[128 = 0]
[151 135 126 163 121 133  89 106 122 145 112 103  93 134 138 106 152 134
 158 112 124]	(61)/[102]
[108  90 135  99 165  89 121 115 182  96 126 123 165 117 113 131 174 135
 132 118 124]	(57)/[94]
[127 105 140 125 135 138  86  82 190 124 104 132 143 122 116 117 177 128
 166 102 120]	(57)/[104]
[121 123 135 139 127 112  77 107 157 119 114  94  93 128 140  90 168 148
 159 110 101]	(61)/[102]
[105 124 132 138 113 115  74 150 144 126 117 116  79 131 113 114 154 128
 153  97 114]	(57)/[90]
[142 150 150 123 177  83  84  62 138 139 115 131 146 127 127 134 126 127
 115 144  71]	(58)/[91]
[134 120 149 142 132 110  96  88 159 114 140 107  96 153 131 126 148 134
 137 114 110]	(61)/[107]
[130 153 127 140 136 146  72  80  78 126  96 126 108 114  87 110 169 128
 151 110 107]	(57)/[104]
[149 125 109 132 136 161  95 123 147 102 115 105  83 132 121 109 158 127
 148 126 123]	(61)/[95]
[110 106 142 141 128 137  88 149 115 135 106 134 114 142 106 114 166 125
 133 121 127]	(57)/[104]
[135 127 131 123 124  86  92  56 133 115 101 113 181 111 124 131 144 129
 134 128  97]	(58)/[89]
[146 133 130 147 114  95  94  47 144 107 111 110 112 144 115 135 169 133
 147 102 111]	(61)/[102]
[118 126 140 157 113 123  64  77 116 121 142 118 122 138  76 120 152 124
 132 111 106]	(57)/[104]
[145 128 132 128 128  85 112  37 123 129 107 118 144 124 131 121 142 138
 133 107  79]	(58)/[99]
[101 131 153 135 125 131  71 146 144 129 102  10  96 123 119 124 173 132
 152 143 139]	(57)/[90]
[163 124 138 146 146 100 122 108 139 127 132 110  65 143 128 113 152 134
 150 118 110]	(61)/[102]
[101 140 139 123 137  84  96  59 163 125 114 127 197 107 168 128 160 154
 112 115  90]	(58)/[89]
[170 137 129 164 141 110  98  65 131 125 129 116 115 143 109 111 158 127
 153  99 111]	(61)/[102]
[117 125 129 128 114 109  59  70 155 120 106 112 106 123  87 130 163 152
 147 110  94]	(57)/[94]
[116 133 107 153  94 140 110 136 145 144 118 121 112 135 117 132 176 133
 153 136 117]	(57)/[90]
[120 132 150 132 131  77  87  45 160 126 104 112 174 133 144 122 152 137
 114 125  86]	(58)/[89]
[126 123 151 132 130  86  76  40 146 154 102 117 144 134 122 115 137 142
 120 119  70]	(58)/[91]
[124 146 142 123 116  95  76  39 123 129  98 120 203 126 125 121 136 149
  54  85  87]	(58)/[89]
[112 109 128 135 113 101  86  98 149 133 129 113  82 132 124 129 165 111
 146 121 103]	(57)/[104]
[129 146 109 121 119  79  49   6 112 138  89 104 149 127 109 161 146 133
 142  98  81]	(58)/[89]
[155 117 143 163 130 154 122  79 147 114 100 106  84 130 118 119 132 134
 128 123 100]	(61)/[107]
[116 114 153 133 124 130 104  98 105 120 111 113 108 139  78 120 180 124
 153 119 128]	(57)/[104]
[152 133 126 137 144 106 134  82 125 112 125 124  49 126 130 135 138 125
 151 122 132]	(61)/[95]
[113 161 131 128 119  77  70 111 114 164  91 127 132 128 112 128  99 128
 127 124  86]	(58)/[89]
[129 129 121 158 135 111  82  86 181 155 105 108 121 134 134 131 163 126
 147 107  89]	(61)/[95]
[117 136 170 144 167 101 100  75 134  67 102 146 124 122 116 123 186 133
 144 123 119]	(57)/[90]
[152 146 125 167 122 122  86  54 131 141  94  96  75 133 102 120 164 131
 147 117  97]	(61)/[95]
[131 138 137 155 122 101 113  93 138 126 108 116  96 126 117 127 150 156
 124 104 110]	(61)/[102]
[116 127 132 101 152 106 107   4 173 124 119 114 189 119 137 114 158 123
 110 112  59]	(58)/[91]
[112 138 127 136 121  79  74 143 124 110 114 117  83 114  96 130 180 109
 162 114 103]	(57)/[90]
[ 99 133 111 136 135 117  82 106 140 117 111 126  95 119  98 112 167 131
 160 113 124]	(57)/[104]
[109 134 124 141 130 124  95 112 123 123 119 113 118 132 130 143 160 139
 141 137 119]	(57)/[104]
[139 134 165 170 129 113 103  93 165 113 117 133 122 147 138 123 175 129
 153 105 154]	(61)/[95]

[133 128 126 143 108 136 174 128 132 119 169 118 129 162 146 122 153 126
 135 148 148]	<72>/(19)
[142 110 147 135 135 138 128 100 155 110 144 133 135 153 114 174  82 119
 152  69 131]	<79>/(17)
[ 97 108 126 142 127 150 129 110 138 121 125 140 143 165 118 171  89 118
 140 121 135]	<79>/(37)
[ 98 126 141 130 117 135 141 123 137 122 153 140 132 150 129 155 101 118
 144 131 115]	<79>/(17)
[ 85 116 165 100 120 139 129 148 133 122 122 135 127 166 114 163  82 115
 132 146 123]	<79>/(17)
[120 151 139 127 109 118  89 131 105 141 105 102 116 166 101 158 123 128
 119 163 110]	<69>/(33)
[113 123 128 141 133 122 130  81  92 123 129 121 126 129 106 149  87 125
 129 137 110]	<69>/(27)
[ 98 137 118 145 111 138 136 124 127 134 158 104 127 157 145 134 118 121
 108 163 128]	<72>/(19)
[109 121 132 130 108 131 143 100 115 119 155 135 139 159 104 155  88 116
 132 140 127]	<79>/(37)
[ 95 134 128 115 116 136 141 145 139 119 146 163 135 141 144 155  90 119
 134 141 100]	<75>/(24)
[105 172 142 140 140 110  82  98  81 124 136 111 111 145  99 177  93 104
 125 108 112]	<69>/(33)
[ 67 136 168 142 130 119 137 144 141 103 138 133 127 155 119 163 106 130
 150 164 151]	<75>/(26)
[113 125 130 139 128 129 111 119 111 127 125  95 142 132  95 200  93 120
 123 152 114]	<69>/(27)
[ 97 138 143 149  90 151 124 121 116 128 164 113 133 135 135 133 150 116
 148 161 140]	<72>/(19)
[101 108 127 159 134 133 124 109 162 125 135 123 143 153 119 167  97 115
 142 133 123]	<79>/(37)
[ 86 143 180 118 115 127 160 135 131 116 154 161 112 115 120 157  91 122
 152 113  42]	<75>/(26)
[115 135 164 107 138 134 168 144 133 111 135 112 133 105 136 146  79 128
 120 153 137]	<75>/(26)
[ 99 155 175 132 158 121 147 130 138 100 140 141 125 136 139 159  87 131
 128 152 133]	<75>/(26)
[120 149 140 134 108 116 150 116 120 128 174  86 118 118 117 128 145 135
 138 157 151]	<72>/(36)
[ 85 130 160 133 135 122 141 131 126 123 146 151 121 114 116 142 118 140
 139 162 125]	<75>/(26)
[126 138 141 146 139 114 108 113 100 140 143 125 116 132 109 178 121 129
 133 120 121]	<69>/(33)
[108 108 129 147 129 110  94 118 147 126 109 118 121 152 111 168  78 118
 118 133 113]	<69>/(27)
[ 89 126 171 128 138 125 163 134 120 104 126 150 114 112 125 156  87 121
 154 137 133]	<75>/(26)
[109 151 131 139 126 111 111 123 135 119 133 104 112 150 124 137 146 116
 131 166 141]	<72>/(19)
[118 142 143 130 114  97 130 108  97 116 128 130 121 148 106 154  90 126
 156 141 122]	<69>/(27)
[114 136 131 132 131 114 101 141 110 117 127 127 120 134 102 169  96 125
 120 148 144]	<69>/(33)
[110 131 131 134 135 114 121 138 133 120 136 112 135 168 115 151  83 107
 127 126 120]	<79>/(17)
[109 109 115 128 123 128 113 135 130  95 122 127 133 152 125 137 107 129
 130 136 118]	<79>/(37)
